Each row has a name. Each question is about the rows just above it.

106  98  181  41  108  39  (133)
59  86  65  89  118  101  (49)
149  88  106  118  94  131  (13)
107  93  105  106  133  39  (139)
The one value in (49) and (13): => 118
The one value in (139) and (13): => 106
Which value is in both (13) and (133)? => 106
The one value in (13) and (139): => 106
Which row holds 106  98  181  41  108  39? => (133)
The row with 149  88  106  118  94  131 is => (13)

122  108  59  91  137  107  121  105  59  64  57  112  108  130  66  50  138 = (30)
94  95  106  138  64  101  93  50  124  122  129  137  69  67  125  124  85 = (43)
169  95  137  69  85  72  157  131  88  107  105  102  74  80  109  127  63 = (47)
120  106  66  106  98  103  138  110  116  53  64  117  123  94  63  55  83 = (6)
89  134  91  72  63  143  94  124  116  69  87  129  117  73  71  86  130 = (57)
The one value in (47) and (6): => 63
Whose row is 120  106  66  106  98  103  138  110  116  53  64  117  123  94  63  55  83? => (6)
Where do 89  134  91  72  63  143  94  124  116  69  87  129  117  73  71  86  130 appear? => (57)

150  133  115  86  114  171  123  114  84  89  58  17  183  87  86  120  154  105  67  35  83  128  115  109  138  122 = (61)
77  93  72  88  53  119  94  103  128  74  137  128  49  145  93  159  87  94  120  127  124  82  112  101  129  55 = (105)
77  93  72  88  53  81  139  103  128  74  87  127  49  145  93  159  87  153  120  127  127  82  112  101  129  55 = (69)
120  104  116  158  73  138  102  74  148  112  57  65  126  142  56  142  121  86  97  89  104  101  136  129  149  71 = (76)
Whose row is 150  133  115  86  114  171  123  114  84  89  58  17  183  87  86  120  154  105  67  35  83  128  115  109  138  122? => (61)
Which row holds 120  104  116  158  73  138  102  74  148  112  57  65  126  142  56  142  121  86  97  89  104  101  136  129  149  71? => (76)
Whose row is 77  93  72  88  53  119  94  103  128  74  137  128  49  145  93  159  87  94  120  127  124  82  112  101  129  55? => (105)

76  53  92  57  87  (99)
57  75  93  79  52  (67)
91  75  93  58  79  (42)
91  186  90  84  148  (44)
Which value is in both (42) and (44)? => 91
Which row holds 57  75  93  79  52? => (67)
Which row holds 91  186  90  84  148? => (44)
The one value in (99) and (67): => 57

146  37  102  108  82  (107)
170  139  117  57  143  (142)
170  170  60  115  46  (162)
39  153  108  122  120  (188)
51  144  126  135  81  (82)
60  76  142  143  129  (117)
156  42  141  86  43  (14)
170  139  117  57  175  (135)
75  14  171  117  130  (130)
Shared by (117) and (162): => 60
The one value in (142) and (162): => 170
The one value in (142) and (130): => 117

90  113  110  100  93  108  85  59  106  124  108  135  163  94  101  85  128  70  115  130  84  82  51  115  87  92  102  67  93 : (113)
162  110  104  83  100  140  94  86  104  115  54  62  48  74  94  172  45  96  114  53  145  150  85  109  51  92  106  105  96 : (114)
106  90  104  114  64  108  113  97  104  111  82  121  117  94  129  100  135  82  135  114  85  82  85  130  65  92  137  122  96 : (33)
106  90  104  114  64  108  113  86  104  111  82  121  96  94  129  100  135  82  135  114  85  82  85  87  68  92  108  80  96 : (125)
100  90  106  111  100  108  95  86  104  111  105  121  117  94  97  100  105  96  105  113  53  90  95  108  87  92  68  101  96 : (40)
57  90  104  111  108  105  91  86  104  111  113  121  126  94  101  84  122  93  105  113  85  90  85  108  104  92  97  93  96 : (146)
100  90  92  111  100  108  95  86  104  111  105  121  117  94  97  100  105  96  105  113  95  90  85  108  93  92  102  99  96 : (72)
108  114  90  73  100  95  116  119  101  88  108  83  71  94  109  100  97  120  92  98  90  106  122  91  95  104  102  116  112 : (129)
Whose row is 108  114  90  73  100  95  116  119  101  88  108  83  71  94  109  100  97  120  92  98  90  106  122  91  95  104  102  116  112? => (129)
Whose row is 106  90  104  114  64  108  113  86  104  111  82  121  96  94  129  100  135  82  135  114  85  82  85  87  68  92  108  80  96? => (125)
Where do 100  90  106  111  100  108  95  86  104  111  105  121  117  94  97  100  105  96  105  113  53  90  95  108  87  92  68  101  96 appear? => (40)
Whose row is 162  110  104  83  100  140  94  86  104  115  54  62  48  74  94  172  45  96  114  53  145  150  85  109  51  92  106  105  96? => (114)

126  179  125  52  (9)
86  59  132  84  (17)
136  177  123  146  (172)
118  125  146  101  (165)
132  70  119  111  (2)
133  80  57  70  (167)
78  67  99  132  (147)
105  142  118  80  (115)
Shared by (147) and (2): => 132
Shared by (2) and (167): => 70
Shared by (167) and (115): => 80
The one value in (17) and (2): => 132
The one value in (147) and (17): => 132
The one value in (9) and (165): => 125
The one value in (115) and (165): => 118

184  17  128  117  173  12  36  181  144  40  128  29  192  29 : (102)
92  174  169  34  34  86  41  112  74  191  86  114  41  11 : (100)
150  174  155  26  13  176  17  173  129  64  192  22  100  119 : (85)
10  194  119  40  85  121  18  164  112  26  88  95  14  162 : (55)
The one value in (55) and (102): => 40
The one value in (102) and (55): => 40
Whose row is 184  17  128  117  173  12  36  181  144  40  128  29  192  29? => (102)
Which value is in both (85) and (100)? => 174
Shared by (100) and (55): => 112
Which value is in both (100) and (85)? => 174

42  136  124  66  (60)
86  79  111  143  (152)
65  88  125  46  (103)
125  58  78  110  (77)
137  145  161  108  (158)
145  146  68  145  (51)
86  91  146  143  (179)
139  64  86  105  (132)
Which value is in both (132) and (179)? => 86
Which value is in both (51) and (179)? => 146
The one value in (77) and (103): => 125
Shared by (179) and (51): => 146
Which value is in both (179) and (132)? => 86

130  96  114  167  76  78  169  31  119  108  86  142  79  74  64  102  82  122  109  102  11  163  75  92  95  88  113  98  135  144  126  68  120  103  (118)
82  121  61  93  92  95  101  98  78  91  75  87  98  117  134  113  64  114  110  91  105  97  87  74  119  103  83  123  56  85  81  91  78  135  (16)
71  111  55  74  111  94  72  102  103  82  86  111  127  89  81  121  60  68  122  130  109  73  119  100  102  90  116  92  109  74  105  68  83  100  (12)
69  102  65  90  68  94  93  103  77  91  83  101  106  100  107  109  67  96  103  115  99  88  104  118  117  94  102  108  93  82  96  87  91  117  (65)
92  83  68  101  89  103  105  90  107  98  89  79  98  121  137  115  96  118  129  54  120  112  72  81  87  118  66  118  35  107  74  121  67  118  (8)
Whose row is 92  83  68  101  89  103  105  90  107  98  89  79  98  121  137  115  96  118  129  54  120  112  72  81  87  118  66  118  35  107  74  121  67  118? => (8)
130  96  114  167  76  78  169  31  119  108  86  142  79  74  64  102  82  122  109  102  11  163  75  92  95  88  113  98  135  144  126  68  120  103 is in which row? => (118)
Whose row is 69  102  65  90  68  94  93  103  77  91  83  101  106  100  107  109  67  96  103  115  99  88  104  118  117  94  102  108  93  82  96  87  91  117? => (65)
Which row holds 71  111  55  74  111  94  72  102  103  82  86  111  127  89  81  121  60  68  122  130  109  73  119  100  102  90  116  92  109  74  105  68  83  100? => (12)

117  77  83  158  21  84  105 = (24)
104  98  121  73  86  79  90 = (160)
106  63  98  106  78  97  145 = (145)
123  113  108  142  54  116  158 = (161)
115  113  114  69  81  106  104 = (143)
110  101  106  31  116  178  69 = (150)
174  143  108  142  42  116  158 = (138)
106  74  98  117  78  97  145 = (171)
117  93  97  137  131  42  95 = (92)
Shared by (92) and (138): => 42
Which value is in both (145) and (160)? => 98
Which value is in both (143) and (161)? => 113
Shared by (24) and (171): => 117

128  82  109  135  109  128  75  77  97  117  95  108  96  94  107  83  104  95  98  135  141  95  142  114  126  119  117  71  104  113  109  115  112  (3)
116  130  101  123  119  121  96  99  81  116  113  92  80  77  84  101  87  107  76  127  124  76  128  89  127  100  102  94  85  119  81  95  93  (112)
95  115  72  112  79  143  89  78  157  65  10  102  127  152  161  92  129  101  158  127  113  143  111  170  113  109  161  68  124  116  127  128  166  (86)
116  130  101  123  119  121  96  99  81  116  113  92  80  112  84  101  87  107  76  127  124  76  105  99  66  141  72  78  135  52  133  127  83  (88)
Whose row is 128  82  109  135  109  128  75  77  97  117  95  108  96  94  107  83  104  95  98  135  141  95  142  114  126  119  117  71  104  113  109  115  112? => (3)

130  89  96  85  104  82  67  97  95  99  91  87  149  132 -> (96)
130  89  96  88  104  82  67  97  95  99  91  87  149  132 -> (15)
74  135  56  115  95  115  124  106  91  101  92  112  113  109 -> (163)
13  114  39  105  96  93  124  88  114  91  115  133  34  65 -> (68)
31  86  60  98  101  67  84  93  108  102  198  119  34  80 -> (89)
31  86  60  98  101  84  84  93  108  102  198  119  34  80 -> (75)
51  87  83  92  88  115  97  102  103  82  129  125  56  132 -> (185)
31  86  60  98  101  84  84  93  108  102  198  137  105  80 -> (36)
96  88  95  97  117  94  101  101  102  83  33  114  136  140 -> (110)
The one value in (89) and (15): => 67
Which row holds 13  114  39  105  96  93  124  88  114  91  115  133  34  65? => (68)
Which value is in both (89) and (185)? => 102
Whose row is 31  86  60  98  101  84  84  93  108  102  198  137  105  80? => (36)

83  184  59  75  59  76 = (62)
148  93  54  3  76  90 = (95)
87  120  75  51  115  135 = (28)
83  184  148  67  191  114 = (4)
149  184  148  67  191  76 = (70)
The one value in (28) and (62): => 75
Which row holds 149  184  148  67  191  76? => (70)
Which value is in both (95) and (4)? => 148
Which value is in both (95) and (62)? => 76
The one value in (62) and (28): => 75

128  95  103  97  108  96  93  105  78  112  94  53  90  89  87  94  86  122  89  95  127  121  118  111  102  74  87  98  96  84  90  99  76  115  108  113  83  105  91  110  104  113  99  91  101  84 : (11)
128  95  103  97  108  96  93  105  78  112  94  53  90  89  87  94  86  122  89  95  127  104  118  111  102  74  87  98  96  84  96  99  84  115  108  113  95  105  91  110  104  113  99  117  90  106 : (79)
50  138  27  147  64  91  67  90  119  85  92  125  125  127  74  97  102  103  110  98  82  73  109  68  91  102  105  122  86  154  126  118  118  99  88  59  119  117  103  82  98  78  93  119  100  105 : (34)
142  75  166  55  135  102  130  113  81  107  109  86  79  80  124  95  96  102  80  110  118  127  88  118  100  107  89  86  122  62  85  87  91  118  109  132  82  88  91  117  99  124  95  84  102  81 : (74)
Which row holds 128  95  103  97  108  96  93  105  78  112  94  53  90  89  87  94  86  122  89  95  127  104  118  111  102  74  87  98  96  84  96  99  84  115  108  113  95  105  91  110  104  113  99  117  90  106? => (79)
Where do 50  138  27  147  64  91  67  90  119  85  92  125  125  127  74  97  102  103  110  98  82  73  109  68  91  102  105  122  86  154  126  118  118  99  88  59  119  117  103  82  98  78  93  119  100  105 appear? => (34)

113  116  121  103  70  (166)
107  97  102  99  95  (153)
132  82  132  91  109  (97)
113  106  98  101  108  (168)
88  110  100  97  108  (108)
79  82  132  114  111  (156)
79  131  132  91  176  (122)
Whose row is 107  97  102  99  95? => (153)
The one value in (166) and (168): => 113

99  105  101  85  129  88  83  136  131  120  106  134  57  143  92  124  100  76 -> (71)
156  88  117  101  86  89  124  73  60  30  92  97  57  143  92  124  117  76 -> (64)
95  68  100  85  79  85  108  92  70  85  85  114  85  73  131  111  75  56 -> (59)
156  126  117  101  86  134  124  73  60  30  92  97  103  75  85  65  109  109 -> (66)
The row with 99  105  101  85  129  88  83  136  131  120  106  134  57  143  92  124  100  76 is => (71)
Whose row is 156  126  117  101  86  134  124  73  60  30  92  97  103  75  85  65  109  109? => (66)

